[[124 125 125 135 130 132 129]
 [128 135 141 124 123 120 118]
 [124 129 114 131 139 125 121]
 [121 125 126 143 132 130 138]
 [114 126 113 127 119 125 148]
 [147 127 154 126 104 132 135]
 [131 119 115 118 125 111 132]
 [114 129 139 133 134 135 119]
 [127 128 133 120 117 141 153]]
->
[[147 127 154 126 104 132 135]
 [128 135 141 124 123 120 118]
 [114 129 139 133 134 135 119]
 [127 128 133 120 117 141 153]
 [121 125 126 143 132 130 138]
 [124 125 125 135 130 132 129]
 [131 119 115 118 125 111 132]
 [124 129 114 131 139 125 121]
 [114 126 113 127 119 125 148]]

[[138 125 136]
 [116 140 128]
 [125 124 127]
 [138 123 146]
 [137 123 104]
 [131 112 111]
 [125 127 114]]
->
[[138 123 146]
 [138 125 136]
 [116 140 128]
 [125 124 127]
 [125 127 114]
 [131 112 111]
 [137 123 104]]

[[131 148 103 122]
 [144 152 115  99]]
->
[[144 152 115  99]
 [131 148 103 122]]

[[130 135 130 126]
 [140 130 123 134]
 [106 121 146 116]
 [140 138 120 133]]
->
[[106 121 146 116]
 [130 135 130 126]
 [140 130 123 134]
 [140 138 120 133]]

[[143 134 112 113 134 109 125 139]
 [143 125 122 128 129 113 138 147]
 [129 142 136 130 127 119 128 117]
 [140 141 145 129 106 133 126 129]
 [123 138 143 143 134 114 128 113]
 [128 125 128 136 121 110 142 109]
 [134 108 121 113 127 133 127 127]
 [126 150 117 135 143 128 130 125]
 [128 106 108 123 109 128 122 126]
 [113 124 147 128 115 135 120 149]]
->
[[113 124 147 128 115 135 120 149]
 [140 141 145 129 106 133 126 129]
 [123 138 143 143 134 114 128 113]
 [129 142 136 130 127 119 128 117]
 [128 125 128 136 121 110 142 109]
 [143 125 122 128 129 113 138 147]
 [134 108 121 113 127 133 127 127]
 [126 150 117 135 143 128 130 125]
 [143 134 112 113 134 109 125 139]
 [128 106 108 123 109 128 122 126]]

[[127 131 127 107 122 140 132 123 126 131 125 129 120]
 [134 115 130 144 135 126 111 136 133 122 122 116 140]
 [112 129 137 148 136 114 136 118 114 128 143 123 134]
 [127 130 131 113 128 141 134 125 127 129 131 126 124]
 [126 138 120 111 119 126 137 124 127 132 127 141 116]]
->
[[112 129 137 148 136 114 136 118 114 128 143 123 134]
 [127 130 131 113 128 141 134 125 127 129 131 126 124]
 [134 115 130 144 135 126 111 136 133 122 122 116 140]
 [127 131 127 107 122 140 132 123 126 131 125 129 120]
 [126 138 120 111 119 126 137 124 127 132 127 141 116]]
---
[[110 135]
 [140 132]
 [133 131]
 [150 103]]
->
[135 140]

[[129 150 100]
 [105 147 118]]
->
[100 147]

[[149 143 124 129]
 [119 127 136 124]
 [123 141 114 103]
 [149 121 151 149]
 [121 122 140 154]]
->
[129 136 141 149]

[[138 123 129 130 119]
 [122 141 129 128 115]
 [133 122 130 129 125]
 [131 134 128 121 150]
 [133 118 128 125 145]]
->
[119 128 130 134 133]

[[121 123 141 133 154]
 [141 105 147 132 126]
 [120 117 148 139 140]]
->
[154 132 148]

[[156 137 143 110]
 [118 130 144 148]
 [124 137 143 156]
 [129 135 122 112]]
->
[110 144 137 129]

[[125 142]
 [125 136]
 [123 115]
 [155 122]]
->
[142 125]

[[112 130]
 [145 124]
 [118 122]
 [125 141]
 [121 150]]
->
[130 145]

[[113 113 109 147 104]
 [144 136 121 132 113]
 [137 138 106 142 103]]
->
[104 132 106]
---
[[138 132 127 145 128 152 136 122]
 [114 108 141 121 116 118 134 140]
 [143 145 121 136 137 139 128 127]
 [129 128 130 140 121 155 137 123]
 [136 136 125 142 128 152 134 122]
 [133 126 131 146 123 156 140 123]
 [125 150 123 125 134 144 125 127]
 [138 143 122 135 134 142 128 125]]
->
[[138 132 127 145 128 152 136 122]
 [143 145 121 136 137 139 128 127]
 [136 136 125 142 128 152 134 122]
 [125 150 123 125 134 144 125 127]]

[[100 105 123 151 150]
 [134 154 105 134 146]
 [127 144 122 154 131]
 [141 106 146 150 141]
 [155 140 141 114 156]
 [124 124 153 115 125]
 [149 122 112 156 155]
 [155 117 106 156 103]
 [126 120 154 107 116]]
->
[[100 105 123 151 150]
 [127 144 122 154 131]
 [155 140 141 114 156]
 [149 122 112 156 155]
 [126 120 154 107 116]]

[[129 126 149 148 145]
 [145 121 115 119 120]
 [129 116 117 119 117]]
->
[[129 126 149 148 145]
 [129 116 117 119 117]]

[[134 125 122 130 142 128 137 147 118 143]
 [141 107 132 126 103 129 147 131 146 126]
 [133 125 125 127 138 125 136 145 118 143]
 [135 125 126 128 142 126 138 143 116 143]
 [142 107 130 124 103 129 146 131 141 126]
 [135 113 128 121 106 129 149 130 151 124]
 [130 131 121 126 138 127 138 147 116 149]
 [134 126 125 131 142 126 133 143 118 145]]
->
[[134 125 122 130 142 128 137 147 118 143]
 [133 125 125 127 138 125 136 145 118 143]
 [142 107 130 124 103 129 146 131 141 126]
 [130 131 121 126 138 127 138 147 116 149]]

[[135 155 134 128]
 [140 153 131 128]
 [133 154 137 128]
 [133 155 136 128]
 [155 136 128 128]
 [128 128 140 152]
 [128 142 152 131]
 [128 128 135 155]]
->
[[135 155 134 128]
 [133 154 137 128]
 [155 136 128 128]
 [128 142 152 131]]

[[120 150 126 131 135 123 118 133 120]
 [120 122 124 125 122 134 124 128 132]
 [129 122 124 142 133 124 118 127 113]
 [129 129 124 142 134 125 117 129 114]
 [132 126 124 120 117 109 121 132 131]]
->
[[120 150 126 131 135 123 118 133 120]
 [129 122 124 142 133 124 118 127 113]
 [132 126 124 120 117 109 121 132 131]]
